Below are the code and all the weights of a small trained network. Each question names an input and a class and asks about switching units off, where a switched-off unit gives its printed mean instead of its output.

import numpy as np


def w(rows, s, z=0):
    codes = np.array(rows[::2]) - 128.0
    scale = np.full(codes.shape[1], s)
    scale[-1] = z or s
    return codes * scale


def norm(h):
    return h / np.sqrt((h * h).mean(-1, keepdims=True) + 1e-5)


def f(y):
    return y / 2 * (1 + np.tanh(0.7978845608 * (y + 0.044715 * y**3)))


def log_softmax(a):
    a = a - a.max(-1, keepdims=True)
    return a - np.log(np.exp(a).sum(-1, keepdims=True))


def net(x, mask):
    res = np.array(x, float).reshape(1, 6) / 4 @ E
    u = 0
    for l in range(4):
        y = f(norm(res) @ A[l][:, :-1].T + A[l][:, -1])
        res = res + np.where(mask[u : u + 7], y, B[l][:, -1]) @ B[l][:, :-1]
        u += 7
    return log_softmax(norm(res)[-1] @ U[:, :-1].T + U[:, -1])


A, B = {}, {}
E = w([
[191,116,99,186,166,173,72,89],'x0',
[124,162,57,153,93,116,145,179],'x1',
[2,156,81,139,164,160,143,142],'x2',
[168,182,148,150,184,95,110,80],'x3',
[168,94,201,131,131,224,155,173],'x4',
[122,149,140,78,136,73,65,119],'x5',
],0.0076)
A[0] = w([
[67,114,129,138,146,170,12,111,165],'0.n1',
[93,123,109,167,112,127,116,214,179],'0.n2',
[117,122,84,254,118,153,218,134,1],'0.n3',
[141,225,114,136,145,82,152,139,165],'0.n4',
[82,120,172,186,128,142,162,127,74],'0.n5',
[107,121,74,66,184,171,88,147,251],'0.n6',
[211,150,225,161,174,62,123,91,37],'0.n7',
],0.0065,0.00078)
B[0] = w([
[85,84,125,180,168,254,32,81,192],'0.n1',
[108,81,147,250,55,104,149,137,185],'0.n2',
[121,165,204,120,143,116,223,193,226],'0.n3',
[157,87,165,233,97,155,81,109,184],'0.n4',
[210,120,116,105,145,25,150,66,155],'0.n5',
[102,83,214,146,111,130,123,89,173],'0.n6',
[214,134,123,167,78,91,101,108,252],'0.n7',
],0.0068,0.0032)
A[1] = w([
[237,96,203,52,87,193,118,117,201],'1.n1',
[166,250,156,59,101,110,202,153,153],'1.n2',
[36,162,108,218,215,100,212,119,9],'1.n3',
[11,111,239,172,41,183,113,253,198],'1.n4',
[57,106,53,171,56,101,146,233,130],'1.n5',
[63,181,194,67,172,69,83,110,71],'1.n6',
[193,210,116,159,191,42,55,111,55],'1.n7',
],0.0054,0.0015)
B[1] = w([
[93,182,1,69,148,116,152,96,226],'1.n1',
[102,56,85,163,145,117,81,78,160],'1.n2',
[163,143,63,128,145,169,191,165,180],'1.n3',
[165,126,99,125,143,91,84,82,254],'1.n4',
[81,80,169,68,168,79,153,174,203],'1.n5',
[142,222,135,95,119,126,173,100,142],'1.n6',
[112,156,142,209,149,63,156,127,180],'1.n7',
],0.0076,0.0053)
A[2] = w([
[253,137,130,83,29,152,184,110,126],'2.n1',
[47,35,162,96,70,111,102,170,246],'2.n2',
[40,144,119,160,120,55,104,187,81],'2.n3',
[67,165,130,128,151,153,92,11,253],'2.n4',
[21,52,114,118,18,69,127,206,55],'2.n5',
[176,62,133,153,58,138,130,128,191],'2.n6',
[113,109,111,254,195,241,221,149,134],'2.n7',
],0.0056,0.0011)
B[2] = w([
[109,85,60,40,160,170,1,127,205],'2.n1',
[174,222,189,160,159,118,115,209,205],'2.n2',
[196,93,109,121,182,200,61,165,180],'2.n3',
[104,119,244,159,14,123,45,164,211],'2.n4',
[188,97,122,154,234,172,121,251,239],'2.n5',
[119,203,69,83,187,180,92,215,166],'2.n6',
[80,48,159,147,104,78,136,19,254],'2.n7',
],0.007,0.0039)
A[3] = w([
[159,244,254,99,96,45,103,132,137],'3.n1',
[165,133,92,62,174,187,94,85,113],'3.n2',
[68,70,175,34,75,164,158,161,168],'3.n3',
[173,91,74,126,195,146,174,72,209],'3.n4',
[106,70,136,109,116,66,93,119,124],'3.n5',
[85,176,76,196,218,67,19,185,253],'3.n6',
[39,135,232,31,81,79,100,123,169],'3.n7',
],0.007,0.0038)
B[3] = w([
[149,184,14,233,159,103,115,128,177],'3.n1',
[165,108,124,75,9,197,100,157,164],'3.n2',
[179,235,100,195,139,59,116,47,158],'3.n3',
[50,139,142,34,24,87,212,136,191],'3.n4',
[71,79,163,177,198,140,144,169,146],'3.n5',
[182,112,215,76,120,144,163,131,254],'3.n6',
[56,168,10,124,163,255,135,184,168],'3.n7',
],0.0076)
U = w([
[61,71,151,150,112,92,222,106,107],'0',
[203,160,145,183,121,44,90,102,88],'1',
[90,186,51,141,167,161,92,161,82],'2',
[160,97,164,99,192,114,148,249,252],'3',
[168,102,89,17,58,157,94,131,135],'4',
[71,82,186,162,120,190,54,103,97],'5',
],0.015,0.002)

Each question gives the input, the list of numbers given to net, and the class t.
The units are the neurons (one row each of A and B). Each row of codes is followed by its name. A weight is (code - 128) times the scale printed after its matrix; where a second scale follows, it is the last column's (A, B and U).
mask holds one flag per neuron, layer by layer. A switched-off neuron (its flag False) gives its mean, the last column of its row in B, instead of its output. The means were averaged over made-up inputs and are rounded, as every weight is.
A unit's drop is (log p(t) with every unit on - log p(t) with that unit switched off) / (log p(t) with every unit on - log p(t) with every unit switched off).
The circuit of an input: a set's keep is (log p(t) with only the set's units on - log p(t) with every unit switched off) / (log p(t) with every unit on - log p(t) with every unit switched off). Starting from the 12 units with the biggest drops (on a tie, the unit counted first), units are removed one at a time, each time the one whose removal leaves the highest keep (on an exact tie, the one counted first), for as long as the keep stays at least 0.8.
circuit, biggest first: the units of the circuit, biggest drop first
most important unit: the unit with the biggest drop
top k neurons: the k neurons with the biggest drops, biggest first
top k neurons in layer l: the k neurons of layer l with the biggest drops, biggest first
drop of u: that unit's drop, to one decimal
input [-6,-5,0,-3,3,2], class 2: circuit, biggest first -> (3.n7)
input [7,-7,-8,-2,-6,-1], class 4: top 2 neurons -> (2.n1; 2.n2)
input [8,4,-3,-6,-2,-4], class 0: top 3 neurons -> (2.n7; 0.n7; 0.n3)
input [-6,-1,2,-5,3,-8], class 3: top 2 neurons -> (2.n5; 2.n2)
input [-3,1,7,-5,0,-5], class 3: circuit, biggest first -> (1.n5; 2.n5)
input [-2,4,-6,5,6,7], class 4: top 2 neurons -> (2.n1; 1.n1)
input [4,-5,2,7,6,-8], class 0: circuit, biggest first -> (2.n7; 3.n4)
input [-4,8,-8,3,0,1], class 4: top 4 neurons -> (2.n1; 2.n4; 2.n2; 2.n6)
input [8,-5,-4,-8,-7,8], class 5: top 2 neurons -> (0.n1; 2.n4)
input [-6,5,-7,2,0,-6], class 4: top 2 neurons -> (2.n1; 1.n7)
input [4,8,7,-5,6,2], class 3: top 2 neurons -> (1.n5; 2.n5)
input [-7,8,-3,6,8,-5], class 4: top 2 neurons in layer 1 -> (1.n7; 1.n4)
input [3,-3,5,-1,-5,-1], class 5: top 2 neurons -> (0.n1; 2.n4)
input [-3,4,3,2,-4,-7], class 0: most important unit -> 1.n3
input [-4,-8,7,-8,3,-1], class 2: top 2 neurons -> (3.n7; 3.n3)
input [8,-1,2,-3,-4,-3], class 5: top 2 neurons in layer 0 -> (0.n1; 0.n6)
input [-4,2,-1,0,-1,8], class 2: top 2 neurons in layer 3 -> (3.n7; 3.n1)
input [-7,-6,1,-8,1,8], class 2: top 2 neurons -> (3.n7; 1.n6)
input [-8,-7,4,6,-7,-3], class 2: drop of 3.n7 -> 0.3
input [6,-6,7,6,-1,4], class 5: drop of 0.n1 -> 0.5
input [-8,-5,4,1,-1,3], class 2: drop of 3.n7 -> 0.3
input [0,4,7,-2,-1,8], class 3: top neuron -> (1.n5)
